Rows and roughly how far along a hidden order each lies, from 0 to 20
[-0.013, -0.223, 0.025, 0.915, -2.739, -0.313, -0.213, 0.030, -0.202, -0.005, 0.001, 0.478, 0.053, 0.615, -0.107, -0.072, -0.832]
0
[-0.017, -0.089, -0.528, -0.487, 0.124, -0.018, 0.001, 0.279, -0.120, -0.109, -0.018, 0.025, -0.152, -0.068, 0.531, 0.058, -0.396]
20
[-0.361, -0.082, 0.034, 0.224, -2.130, 0.085, 0.371, 0.297, 0.108, 0.039, 0.599, -0.032, -0.084, -0.324, -0.317, 0.083, 0.158]
7
[-0.072, -0.242, 0.369, 0.367, -2.392, -0.165, 0.731, -0.347, 0.196, -0.162, -0.146, -0.550, 0.000, 0.330, 0.081, 0.038, -0.434]
19
[0.040, -0.149, 0.210, 1.232, -2.540, -0.189, 0.126, 0.185, 0.084, 0.026, 0.271, 0.142, 0.159, -0.132, -0.521, 0.026, -0.604]
0
[0.206, -0.260, 0.012, 1.552, -1.157, -0.289, 0.016, 0.447, -0.033, -0.056, 0.338, 0.290, 0.096, -0.046, -0.201, 0.027, -0.844]
7
[0.371, -0.316, 0.622, 3.613, 9.999, -0.204, 0.382, 0.524, -0.198, -0.276, 0.155, 0.304, 0.440, -0.276, 0.006, 0.014, -1.861]
19
[-0.942, 0.138, 0.128, 0.273, 1.576, 0.281, 0.305, 0.340, -0.095, 0.258, 0.266, 0.322, -0.034, -0.413, -0.320, 0.030, 0.731]
0
[0.138, -0.179, 0.370, 1.950, 1.734, -0.096, 0.600, 0.227, 0.058, -0.103, 0.418, 0.032, 0.160, -0.158, -0.232, -0.051, -0.722]
7
[-0.766, 0.092, 0.288, 0.663, 0.592, 0.275, 0.206, 0.203, -0.070, 0.198, 0.203, 0.289, -0.018, -0.246, -0.333, -0.027, 0.654]
0
[-0.013, -0.213, -0.024, 0.436, -0.165, -0.240, -0.100, 0.267, -0.306, -0.050, 0.010, 0.499, 0.064, 0.300, -0.027, 0.017, -1.003]
0
[-0.825, 0.059, 0.176, -0.817, 1.138, 0.214, 0.219, 0.117, -0.033, 0.129, -0.183, -0.139, -0.039, -0.067, -0.022, 0.085, 0.549]
7
[-0.140, -0.176, 0.091, -0.455, 0.144, -0.070, 0.854, -0.022, 0.214, -0.044, 0.048, -0.472, -0.045, 0.046, 0.037, 0.190, -0.304]
19
[0.263, 0.071, 0.287, 2.417, 5.781, 0.204, 0.120, 0.624, -0.004, -0.228, 1.101, -0.036, 0.048, -0.556, 0.256, -0.115, -0.188]
19
[-0.099, 0.032, -0.305, -0.617, -9.472, -0.054, -0.320, -0.197, 0.005, 0.079, 0.087, 0.242, -0.136, 0.363, -0.177, -0.076, 0.228]
18
[0.194, 0.060, -0.032, 1.811, 3.757, 0.297, 0.137, 0.783, 0.009, -0.142, 1.123, 0.041, -0.067, -0.652, 0.114, -0.003, 0.192]
19
[1.035, -0.261, 0.089, 0.737, 0.310, -0.340, 0.036, 0.389, 0.027, -0.227, 0.033, -0.046, 0.199, -0.011, 0.395, 0.074, -1.275]
19
[-0.159, -0.211, -0.038, -0.509, -1.009, -0.079, 0.612, 0.021, 0.137, -0.180, 0.130, -0.446, -0.112, 0.139, 0.260, 0.182, -0.432]
19
[0.026, -0.231, -0.103, 0.304, 0.809, -0.202, 0.305, 0.504, -0.052, -0.075, 0.226, 0.100, -0.045, -0.230, 0.005, 0.081, -0.872]
18
[-0.006, -0.246, 0.145, 1.436, 0.963, -0.225, 0.236, 0.221, -0.030, -0.211, 0.350, -0.040, 0.061, 0.013, 0.171, -0.037, -1.118]
18
[0.151, -0.140, -0.126, -1.860, 2.950, -0.012, 0.716, 0.470, 0.025, -0.002, -0.227, -0.398, -0.125, -0.367, 0.394, 0.369, -0.240]
19
[-0.103, -0.015, -0.281, 0.807, 0.803, -0.013, -0.149, 0.126, -0.326, -0.120, 0.172, 0.250, -0.084, 0.206, 0.499, -0.117, -0.559]
0
[-0.040, -0.313, -0.224, 0.835, 0.540, -0.208, 0.256, 0.847, -0.159, 0.021, 0.322, 0.390, -0.036, -0.354, -0.263, 0.169, -0.690]
7
[0.747, -0.318, 0.053, 1.407, -4.064, -0.410, -0.077, -0.006, 0.143, -0.209, 0.269, -0.132, 0.209, 0.399, -0.237, -0.042, -1.296]
19
[-0.184, 0.109, 0.130, -0.495, 1.427, 0.313, 0.378, 0.236, 0.122, 0.079, 0.184, -0.256, -0.013, -0.516, -0.044, 0.124, 0.751]
0
[0.729, -0.348, -0.079, 0.734, -0.177, -0.306, 0.171, 0.543, -0.026, -0.146, 0.199, 0.034, 0.102, -0.067, -0.121, 0.131, -1.241]
19
[0.015, -0.129, 0.154, 1.434, 1.922, 0.022, 0.263, 0.469, -0.303, -0.091, 0.612, -0.015, -0.018, -0.497, -0.087, 0.040, -0.332]
7
[0.079, 0.013, -0.273, 0.039, -0.237, 0.010, -0.264, 0.011, -0.295, -0.147, -0.040, 0.273, -0.062, 0.118, 0.510, -0.082, -0.150]
0
[-0.131, -0.143, 0.225, -0.721, -2.590, -0.064, 0.712, -0.214, 0.237, -0.034, -0.041, -0.526, -0.025, 0.250, -0.071, 0.073, -0.208]
19
[0.102, -0.174, 0.367, 1.730, 1.804, -0.096, 0.200, 0.275, 0.036, -0.091, 0.426, 0.041, 0.145, -0.212, -0.253, -0.013, -0.702]
7
[-0.253, -0.137, -0.331, -1.288, -9.999, -0.281, -0.200, -0.089, 0.426, 0.146, 0.350, -0.305, -0.175, 0.589, -0.717, 0.031, 0.200]
20
[0.030, -0.293, 0.305, 2.379, 2.661, -0.293, 0.278, 0.465, -0.100, -0.104, 0.325, 0.444, 0.291, -0.124, -0.473, -0.001, -1.244]
19
[-0.465, 0.062, 0.020, -0.467, 0.788, 0.295, 0.528, 0.413, 0.096, 0.070, 0.377, -0.116, -0.118, -0.497, -0.134, 0.131, 0.911]
0
[0.522, -0.255, 0.808, 3.076, 5.997, -0.162, 0.162, -0.329, 0.154, -0.484, 0.316, -0.648, 0.276, 0.326, 0.540, -0.244, -1.525]
20
